Below is a small trained network, with its code and all its weights. Each question gives an input and a target symbol and asks what happens when units are switched off, that is, made to give their printed mean instead of their output.

import numpy as np


def w(rows, s, z=0):
    codes = np.array(rows[::2]) - 128.0
    scale = np.full(codes.shape[1], s)
    scale[-1] = z or s
    return codes * scale


def f(y):
    return np.maximum(y, 0)


def softmax(a):
    e = np.exp(a - a.max(-1, keepdims=True))
    return e / e.sum(-1, keepdims=True)


def log_softmax(a):
    a = a - a.max(-1, keepdims=True)
    return a - np.log(np.exp(a).sum(-1, keepdims=True))


def net(x, mask):
    ids = ['ΠΣαγδφψ'.index(c) for c in x.split()]
    T = len(ids)
    res = E[ids] + P[:T]
    u = 0
    for l in range(2):
        q, k, v = (res @ M[l].T for M in (Q, K, V))
        z = softmax(np.where(np.tri(T) > 0, q @ k.T / 2**0.5, -1e9)) @ v
        res = res + np.where(mask[u], z, O[l][:, -1]) @ O[l][:, :-1]
        u += 1
        y = f(res @ A[l][:, :-1].T + A[l][:, -1])
        res = res + np.where(mask[u : u + 12], y, B[l][:, -1]) @ B[l][:, :-1]
        u += 12
    return log_softmax(res[-1] @ U[:, :-1].T + U[:, -1])


Q, K, V, O, A, B = {}, {}, {}, {}, {}, {}
E = w([
[71,166,116,64],'Π',
[69,47,181,169],'Σ',
[129,183,170,108],'α',
[9,26,87,61],'γ',
[165,80,147,81],'δ',
[153,38,114,96],'φ',
[105,39,186,127],'ψ',
],0.014)
P = w([
[165,215,67,235],'0',
[172,254,88,192],'1',
[166,232,116,174],'2',
[163,213,140,152],'3',
[161,189,161,138],'4',
[163,172,186,126],'5',
[153,159,196,105],'6',
[155,144,220,94],'7',
[156,121,234,81],'8',
[146,100,250,68],'9',
[129,102,254,47],'10',
],0.0063)
Q[0] = w([
[245,254,49,250],'L0H0',
[129,129,11,150],'L0H0',
],0.0061)
K[0] = w([
[90,152,7,192],'L0H0',
[148,123,122,159],'L0H0',
],0.014)
V[0] = w([
[219,109,38,141],'L0H0',
[108,139,75,254],'L0H0',
],0.0052)
O[0] = w([
[66,177,3,129,3],'L0H0',
[161,102,40,89,37],'L0H0',
],0.0036,0.0019)
A[0] = w([
[102,80,104,195,32],'L0N0',
[148,157,125,158,92],'L0N1',
[99,207,200,150,136],'L0N2',
[157,173,125,177,67],'L0N3',
[220,64,89,87,74],'L0N4',
[222,212,213,172,177],'L0N5',
[155,113,94,206,82],'L0N6',
[129,204,138,15,88],'L0N7',
[96,205,215,254,24],'L0N8',
[169,147,52,135,6],'L0N9',
[249,113,136,235,119],'L0N10',
[68,68,66,208,39],'L0N11',
],0.0079,0.0026)
B[0] = w([
[117,126,124,154,163],'L0N0',
[109,185,137,112,134],'L0N1',
[36,121,160,147,237],'L0N2',
[107,214,129,117,136],'L0N3',
[69,52,112,84,191],'L0N4',
[154,234,133,30,255],'L0N5',
[150,69,102,163,142],'L0N6',
[150,117,189,126,215],'L0N7',
[11,84,114,184,225],'L0N8',
[151,126,140,113,132],'L0N9',
[121,213,151,84,176],'L0N10',
[142,214,123,106,224],'L0N11',
],0.011,0.0023)
Q[1] = w([
[49,99,82,37],'L1H0',
[246,146,72,159],'L1H0',
],0.012)
K[1] = w([
[127,71,250,103],'L1H0',
[147,185,73,195],'L1H0',
],0.014)
V[1] = w([
[173,79,81,9],'L1H0',
[56,141,60,113],'L1H0',
],0.014)
O[1] = w([
[58,156,12,137,252],'L1H0',
[68,53,137,101,241],'L1H0',
],0.011,0.0024)
A[1] = w([
[173,14,92,191,135],'L1N0',
[81,103,146,94,128],'L1N1',
[124,164,167,53,127],'L1N2',
[146,2,111,117,66],'L1N3',
[168,76,163,37,3],'L1N4',
[177,120,167,242,109],'L1N5',
[84,179,169,108,45],'L1N6',
[165,164,177,141,143],'L1N7',
[155,52,89,59,186],'L1N8',
[125,203,126,178,181],'L1N9',
[236,111,58,124,135],'L1N10',
[111,94,151,228,71],'L1N11',
],0.011,0.0069)
B[1] = w([
[108,175,70,163,157],'L1N0',
[146,58,93,184,254],'L1N1',
[181,32,83,154,211],'L1N2',
[105,88,114,24,197],'L1N3',
[109,249,66,66,159],'L1N4',
[153,139,140,83,158],'L1N5',
[158,148,51,73,173],'L1N6',
[75,160,193,102,171],'L1N7',
[193,166,144,197,240],'L1N8',
[107,185,218,150,158],'L1N9',
[57,150,237,117,135],'L1N10',
[115,209,83,134,163],'L1N11',
],0.017,0.0093)
U = w([
[110,9,82,46,37],'Π',
[63,132,90,108,100],'Σ',
[193,103,70,44,69],'α',
[162,74,25,157,182],'γ',
[254,133,152,200,126],'δ',
[208,178,30,202,114],'φ',
[190,62,203,180,254],'ψ',
],0.0076,0.0046)

Each question gives the input, a string of symbols that net reads in full, and the target symbol t.
The units are the heads (2 rows each of Q, K, V and O) and the neurons (one row each of A and B). Each row of codes is followed by its name. A weight is (code - 128) times the scale printed after its matrix; where a second scale follows, it is the last column's (O, A, B and U).
mask holds one flag per unit, layer by layer, with each layer's heads first. A switched-off unit (its flag False) gives its mean, the last column of its rows in O or B, instead of its output. The means were averaged over made-up inputs and are rounded, as every weight is.
A unit's drop is (log p(t) with every unit on - log p(t) with that unit switched off) / (log p(t) with every unit on - log p(t) with every unit switched off).
The circuit of an input: a set's keep is (log p(t) with only the set's units on - log p(t) with every unit switched off) / (log p(t) with every unit on - log p(t) with every unit switched off). Starting from the 12 units with the biggest drops (on a tie, the unit counted first), units are removed one at a time, each time the one whose removal leaves the highest keep (on an exact tie, the one counted first), for as long as the keep stays at least 0.8.
units of the circuit, in order: the units of the circuit, biggest drop first
most important unit: the unit with the biggest drop
k most important neurons: the k neurons with the biggest drops, biggest first
k most important neurons of layer l: the k neurons of layer l with the biggest drops, biggest first
input γ α ψ, target ψ: units of the circuit, in order : (L1N6, L1H0)
input Σ α ψ α, target ψ: 4 most important neurons : (L1N9, L1N2, L1N7, L1N3)
input Σ γ Σ γ α, target Π: most important unit : L1N8
input γ α Σ γ, target α: 4 most important neurons of layer 0 : (L0N2, L0N8, L0N11, L0N4)
input ψ γ Σ Π α ψ Σ Σ Σ α, target α: 3 most important neurons : (L1N6, L1N4, L1N2)
input δ γ Σ γ φ α γ δ γ γ γ, target γ: units of the circuit, in order : (L1N8, L1H0)
input δ γ Σ Π φ Σ Σ φ, target φ: units of the circuit, in order : (L1N8, L1N4)
input γ γ α, target Π: units of the circuit, in order : (L1H0, L1N8)
input γ ψ α γ γ γ Σ γ Π, target Π: 2 most important neurons : (L1N8, L0N2)
input γ α Σ φ φ δ φ φ, target φ: units of the circuit, in order : (L1N8, L1H0, L0N4)
input Σ Π γ α γ γ γ φ γ δ Σ, target φ: 4 most important neurons : (L0N4, L1N11, L1N3, L1N7)
input Σ δ ψ δ, target ψ: 2 most important neurons : (L1N10, L1N6)
input γ ψ γ Σ ψ α γ, target ψ: 2 most important neurons of layer 0 : (L0N5, L0N11)
input γ φ α γ α φ Σ Σ Σ α, target α: units of the circuit, in order : (L1N6, L0N5)
input α Σ Σ γ Σ, target Π: units of the circuit, in order : (L1N8)
input α ψ α α Σ γ, target α: 2 most important neurons of layer 0 : (L0N2, L0N8)
input ψ α ψ, target ψ: 4 most important neurons of layer 1 : (L1N3, L1N6, L1N7, L1N11)
input γ Σ Σ δ Π φ Σ Σ Σ, target Σ: 2 most important neurons : (L1N11, L0N8)
input γ ψ φ γ Σ Σ Σ, target α: 3 most important neurons : (L1N5, L0N8, L1N4)
input γ γ Σ Σ ψ α, target ψ: 2 most important neurons : (L1N9, L0N2)
input γ γ Σ, target Π: 2 most important neurons of layer 0 : (L0N11, L0N7)
input δ γ Π γ φ Π γ γ δ, target φ: most important unit : L1N3
input γ φ α ψ Σ γ Σ γ φ Σ, target Σ: 4 most important neurons of layer 1 : (L1N8, L1N2, L1N11, L1N6)
input γ Σ Σ φ γ Σ δ γ, target φ: 2 most important neurons : (L0N4, L1N3)
input γ Σ δ γ, target φ: 2 most important neurons : (L1N3, L0N11)
